Here is a tiny trained network, its code and every weight. The questions are about switching its units off for an input and a class, where a switched-off unit gives its printed mean instead of its output.

import numpy as np


def w(rows, s, z=0):
    codes = np.array(rows[::2]) - 128.0
    scale = np.full(codes.shape[1], s)
    scale[-1] = z or s
    return codes * scale


def norm(h):
    return h / np.sqrt((h * h).mean(-1, keepdims=True) + 1e-5)


def f(y):
    return y / 2 * (1 + np.tanh(0.7978845608 * (y + 0.044715 * y**3)))


def log_softmax(a):
    a = a - a.max(-1, keepdims=True)
    return a - np.log(np.exp(a).sum(-1, keepdims=True))


def net(x, mask):
    res = np.array(x, float).reshape(1, 4) / 4 @ E
    u = 0
    for l in range(3):
        y = f(norm(res) @ A[l][:, :-1].T + A[l][:, -1])
        res = res + np.where(mask[u : u + 5], y, B[l][:, -1]) @ B[l][:, :-1]
        u += 5
    return log_softmax(norm(res)[-1] @ U[:, :-1].T + U[:, -1])


A, B = {}, {}
E = w([
[131,128,129,125,129,128],'x0',
[230,134,81,121,106,2],'x1',
[244,76,149,248,156,171],'x2',
[135,239,188,180,223,93],'x3',
],0.0085)
A[0] = w([
[168,215,139,153,178,22,1],'0.n0',
[214,81,136,237,142,175,214],'0.n1',
[203,109,101,114,116,2,133],'0.n2',
[200,86,131,163,124,160,90],'0.n3',
[123,234,154,170,211,123,81],'0.n4',
],0.023,0.0075)
B[0] = w([
[126,121,89,31,215,201,216],'0.n0',
[174,60,147,186,180,56,249],'0.n1',
[183,154,106,139,57,55,241],'0.n2',
[108,198,72,174,72,252,182],'0.n3',
[133,164,214,176,86,78,224],'0.n4',
],0.03,0.02)
A[1] = w([
[2,196,229,224,155,148,167],'1.n0',
[150,12,76,81,218,114,2],'1.n1',
[24,50,103,161,166,200,216],'1.n2',
[177,84,166,156,114,136,148],'1.n3',
[36,54,186,226,194,209,17],'1.n4',
],0.022,0.0035)
B[1] = w([
[49,52,140,197,133,216,248],'1.n0',
[115,200,161,138,120,223,157],'1.n1',
[192,169,111,62,127,164,183],'1.n2',
[154,157,111,150,146,121,206],'1.n3',
[168,128,139,102,155,2,211],'1.n4',
],0.028,0.014)
A[2] = w([
[69,190,159,38,16,106,83],'2.n0',
[97,77,25,148,47,97,78],'2.n1',
[191,174,63,164,199,108,126],'2.n2',
[99,192,113,4,163,186,6],'2.n3',
[173,43,141,165,144,105,92],'2.n4',
],0.03,0.0017)
B[2] = w([
[23,62,203,38,155,47,197],'2.n0',
[115,106,84,190,56,101,189],'2.n1',
[85,117,187,77,112,251,254],'2.n2',
[97,147,1,193,207,107,212],'2.n3',
[143,185,77,69,125,63,215],'2.n4',
],0.034,0.022)
U = w([
[64,144,30,85,227,128,253],'0',
[216,181,162,88,164,233,239],'1',
[51,100,186,203,148,209,75],'2',
[181,141,212,212,193,19,2],'3',
[69,84,109,83,34,44,27],'4',
[202,155,30,188,8,144,49],'5',
],0.017,0.003)

Each question gives the input, the list of numbers given to net, and the class t.
The units are the neurons (one row each of A and B). Each row of codes is followed by its name. A weight is (code - 128) times the scale printed after its matrix; where a second scale follows, it is the last column's (A, B and U).
mask holds one flag per neuron, layer by layer. A switched-off neuron (its flag False) gives its mean, the last column of its row in B, instead of its output. The means were averaged over made-up inputs and are rounded, as every weight is.
A unit's drop is (log p(t) with every unit on - log p(t) with that unit switched off) / (log p(t) with every unit on - log p(t) with every unit switched off).
unit that matters most: the unit with the biggest drop
top k neurons: the k neurons with the biggest drops, biggest first
top k neurons in layer l: the k neurons of layer l with the biggest drops, biggest first
input [-5,-1,5,4], class 3: top 2 neurons in layer 0 : 0.n4, 0.n1
input [-2,5,6,8], class 1: unit that matters most : 0.n0
input [5,3,-6,-5], class 4: top 2 neurons : 0.n0, 0.n1
input [-6,0,-6,1], class 2: top 2 neurons : 0.n0, 0.n2
input [1,-2,-7,3], class 2: top 2 neurons : 0.n1, 0.n2
input [3,0,-1,8], class 2: top 4 neurons : 0.n4, 0.n1, 1.n0, 0.n2
input [-7,5,3,0], class 5: top 2 neurons in layer 0 : 0.n2, 0.n3
input [-7,0,0,4], class 2: top 4 neurons : 0.n4, 0.n1, 0.n2, 1.n0
input [3,1,-3,-7], class 4: top 4 neurons : 0.n1, 0.n0, 1.n0, 2.n0
input [-7,-1,-7,4], class 2: top 2 neurons in layer 0 : 0.n1, 0.n2
input [0,3,6,0], class 5: top 3 neurons : 0.n3, 0.n2, 0.n0
input [-1,1,-6,-5], class 4: top 3 neurons : 0.n1, 0.n0, 1.n0
input [5,3,-7,-4], class 4: top 2 neurons : 0.n0, 0.n1
input [3,8,-3,-1], class 4: top neuron : 0.n2
input [-2,-4,-3,1], class 2: top 2 neurons : 0.n1, 0.n0
input [6,8,-6,-1], class 4: top 2 neurons : 0.n2, 0.n1
input [5,-1,-8,6], class 2: top 3 neurons in layer 0 : 0.n1, 0.n4, 0.n2
input [-3,-3,-7,8], class 2: top 2 neurons in layer 0 : 0.n4, 0.n1
input [0,7,0,-1], class 4: top 2 neurons in layer 0 : 0.n2, 0.n1
input [-4,3,6,-4], class 5: unit that matters most : 0.n3
input [-7,-8,0,1], class 2: top 2 neurons in layer 2 : 2.n3, 2.n0
input [-4,-8,2,-2], class 1: top 2 neurons in layer 0 : 0.n4, 0.n0
input [4,-7,-2,5], class 2: top 2 neurons in layer 0 : 0.n1, 0.n2
input [-1,0,5,8], class 3: top 2 neurons in layer 0 : 0.n4, 0.n2
